Below is a small trained network, with its code and all its weights. Each question gives an input and a class and asks what happens when units are switched off, that is, made to give their printed mean instead of their output.

import numpy as np


def w(rows, s, z=0):
    codes = np.array(rows[::2]) - 128.0
    scale = np.full(codes.shape[1], s)
    scale[-1] = z or s
    return codes * scale


def norm(h):
    return h / np.sqrt((h * h).mean(-1, keepdims=True) + 1e-5)


def f(y):
    return np.maximum(y, 0)


def log_softmax(a):
    a = a - a.max(-1, keepdims=True)
    return a - np.log(np.exp(a).sum(-1, keepdims=True))


def net(x, mask):
    res = np.array(x, float).reshape(1, 2) / 4 @ E
    u = 0
    for l in range(2):
        y = f(norm(res) @ A[l][:, :-1].T + A[l][:, -1])
        res = res + np.where(mask[u : u + 7], y, B[l][:, -1]) @ B[l][:, :-1]
        u += 7
    return log_softmax(norm(res)[-1] @ U[:, :-1].T + U[:, -1])


A, B = {}, {}
E = w([
[14,152,31,123,71],'x0',
[179,121,148,4,11],'x1',
],0.0035)
A[0] = w([
[120,69,74,215,253,159],'0.n0',
[117,157,115,127,158,58],'0.n1',
[152,109,176,172,196,99],'0.n2',
[73,126,61,92,87,252],'0.n3',
[195,50,58,67,26,159],'0.n4',
[112,88,201,179,17,168],'0.n5',
[203,115,188,56,140,84],'0.n6',
],0.0054,0.0015)
B[0] = w([
[143,177,187,109,40,254],'0.n0',
[176,115,190,100,110,140],'0.n1',
[157,137,66,125,131,188],'0.n2',
[161,224,69,115,191,215],'0.n3',
[72,147,196,254,187,229],'0.n4',
[148,136,106,131,28,167],'0.n5',
[139,186,79,139,163,200],'0.n6',
],0.0062,0.0053)
A[1] = w([
[168,173,121,2,43,64],'1.n0',
[148,75,112,108,111,131],'1.n1',
[122,228,80,111,184,135],'1.n2',
[90,120,62,201,235,7],'1.n3',
[161,94,103,197,233,118],'1.n4',
[213,192,105,107,202,234],'1.n5',
[88,125,180,163,153,109],'1.n6',
],0.0059,0.0013)
B[1] = w([
[43,6,147,91,225,150],'1.n0',
[128,78,123,182,123,128],'1.n1',
[226,57,185,131,144,254],'1.n2',
[129,60,131,35,132,167],'1.n3',
[72,90,95,22,140,161],'1.n4',
[36,144,37,133,110,243],'1.n5',
[92,63,253,115,82,156],'1.n6',
],0.0066,0.0057)
U = w([
[115,184,223,216,85,171],'0',
[154,189,8,116,179,167],'1',
[77,7,137,60,160,199],'2',
[201,43,117,128,47,5],'3',
[244,67,124,87,29,1],'4',
[156,67,108,114,24,9],'5',
[219,52,124,116,57,6],'6',
],0.013,0.0088)

Each question gives the input, the list of numbers given to net, and the class t.
The units are the neurons (one row each of A and B). Each row of codes is followed by its name. A weight is (code - 128) times the scale printed after its matrix; where a second scale follows, it is the last column's (A, B and U).
mask holds one flag per neuron, layer by layer. A switched-off neuron (its flag False) gives its mean, the last column of its row in B, instead of its output. The means were averaged over made-up inputs and are rounded, as every weight is.
A unit's drop is (log p(t) with every unit on - log p(t) with that unit switched off) / (log p(t) with every unit on - log p(t) with every unit switched off).
unit that matters most: the unit with the biggest drop
top k neurons: the k neurons with the biggest drops, biggest first
k most important neurons of layer l: the k neurons of layer l with the biggest drops, biggest first
input [-3,0], class 2: 3 most important neurons of layer 1 : 1.n4, 1.n0, 1.n2
input [-7,6], class 1: top neuron : 0.n6
input [7,-7], class 0: top 3 neurons : 0.n0, 0.n2, 0.n6
input [2,-1], class 2: 2 most important neurons of layer 1 : 1.n0, 1.n2
input [-1,2], class 2: 2 most important neurons of layer 0 : 0.n0, 0.n4
input [-4,0], class 1: 2 most important neurons of layer 1 : 1.n5, 1.n6
input [-8,-4], class 1: 2 most important neurons of layer 0 : 0.n2, 0.n4
input [-3,-1], class 2: top 2 neurons : 1.n0, 0.n4
input [0,1], class 2: 2 most important neurons of layer 1 : 1.n3, 1.n4
input [-6,8], class 0: top 4 neurons : 0.n4, 0.n3, 1.n2, 0.n6
input [-4,-2], class 1: 3 most important neurons of layer 1 : 1.n5, 1.n6, 1.n3
input [-3,2], class 2: 2 most important neurons of layer 1 : 1.n4, 1.n3
input [-5,3], class 1: top 2 neurons : 0.n6, 0.n0
input [2,3], class 2: top 3 neurons : 0.n0, 1.n3, 0.n3
input [3,0], class 2: 4 most important neurons of layer 0 : 0.n0, 0.n6, 0.n5, 0.n2
input [-1,4], class 0: top 4 neurons : 0.n4, 0.n5, 0.n2, 1.n0
input [2,-2], class 2: 2 most important neurons of layer 0 : 0.n4, 0.n0
input [-5,-4], class 1: 2 most important neurons of layer 0 : 0.n4, 0.n2
input [-8,3], class 1: top 2 neurons : 0.n6, 1.n5
input [8,7], class 1: top 3 neurons : 0.n4, 0.n3, 0.n0
input [-7,5], class 1: top 3 neurons : 0.n6, 0.n0, 1.n5
input [0,4], class 0: 2 most important neurons of layer 0 : 0.n4, 0.n5
input [3,-7], class 0: unit that matters most : 0.n0
input [8,5], class 1: most important neuron of layer 0 : 0.n3
input [-3,-3], class 2: 4 most important neurons of layer 0 : 0.n4, 0.n2, 0.n3, 0.n0
input [-8,-1], class 1: top 2 neurons : 0.n4, 1.n5
input [-2,3], class 2: top 4 neurons : 0.n0, 0.n4, 0.n6, 1.n4
input [-6,6], class 0: top 4 neurons : 0.n4, 0.n3, 0.n2, 1.n2
